A =
array([[136, 114, 128, 126, 129, 119],
       [136, 113, 131, 124, 125, 123],
       [120, 136, 131, 132, 125, 133],
       [131, 112, 133, 124, 125, 122],
       [134, 108, 132, 121, 119, 119],
       [125, 111, 135, 123, 127, 123],
       [123, 146, 135, 138, 128, 131],
       [133, 110, 130, 122, 120, 120],
       [128, 153, 136, 137, 131, 133],
       [128, 152, 137, 138, 131, 133],
       [120, 137, 132, 130, 125, 132],
       [135, 114, 132, 129, 130, 119],
       [119, 124, 134, 137, 137, 133],
       [135, 113, 131, 123, 125, 117],
       [135, 114, 131, 128, 130, 120],
       [132, 146, 141, 136, 129, 131]])
The entry in the top-right corner is 119
Find the entry just left of the smallest entry.
A: 134
Find the 3rd entry, reading row by row.
A: 128
Find the smallest entry in the last row.
A: 129
Find the 1st entry in reading order.
A: 136
The entry directly above 141 -> 131
The entry directly above the smallest entry: 112
The 3rd entry on the main diagonal: 131
Find the entry just right of the smallest entry.
A: 132
The last entry, reading row by row is 131
Find the 3rd smallest entry.
A: 111
The entry just right of the largest entry -> 136
The entry directly below 126 -> 124
The entry directly above the largest entry: 110
Find the top entry of the column that holds the largest entry.
A: 114
The last entry of the largest entry's row is 133
The largest entry -> 153
The entry directly below the largest entry -> 152
Find the third-last entry, reading row by row.
A: 136
The 4th-last entry, reading row by row: 141
The third entry on the diagonal from the top-right corner: 132
Find the entry in the bottom-left corner.
A: 132
The bottom entry of the column that holds the smallest entry is 146
The last entry of the smallest entry's row is 119
The smallest entry in the last column: 117

Read these off the row that follows.
1) Read off the entry just right of 141.
2) Read off the entry at the centre.
[153 129 153 103 104 141 128]
1) 128
2) 103

data = [ 98 141 132 134 121 127 129 142]
The entry just right of 129 -> 142
The entry just right of 127: 129

Questions about the row below.
1) Report the entry just left of 101.
2) Report the entry just right of 136.
[131 142 128 104 101 128 136 110]
1) 104
2) 110

grid =
[[128 137 124 119 133 135 109 117]
 [128 131 126 129 127 124 116 122]
 [129 127 124 125 130 134 140 135]
 [131 121 119 130 125 129 150 144]]
Counting starts at 0.
The entry in the top-left corner: 128
Give the entry in the bottom-right corner.
A: 144
Give the entry directly below the smallest entry.
A: 116
Give the entry at row 0, column 2.
A: 124
Give the entry just right of 140.
A: 135
Give the entry just right of 121.
A: 119
Give the entry in row 1 and column 1.
A: 131
Give the entry in row 1 and column 2.
A: 126
Give the entry just left of the smallest entry.
A: 135
Give the entry in row 0 and column 1.
A: 137
Give the entry at row 1, column 0.
A: 128
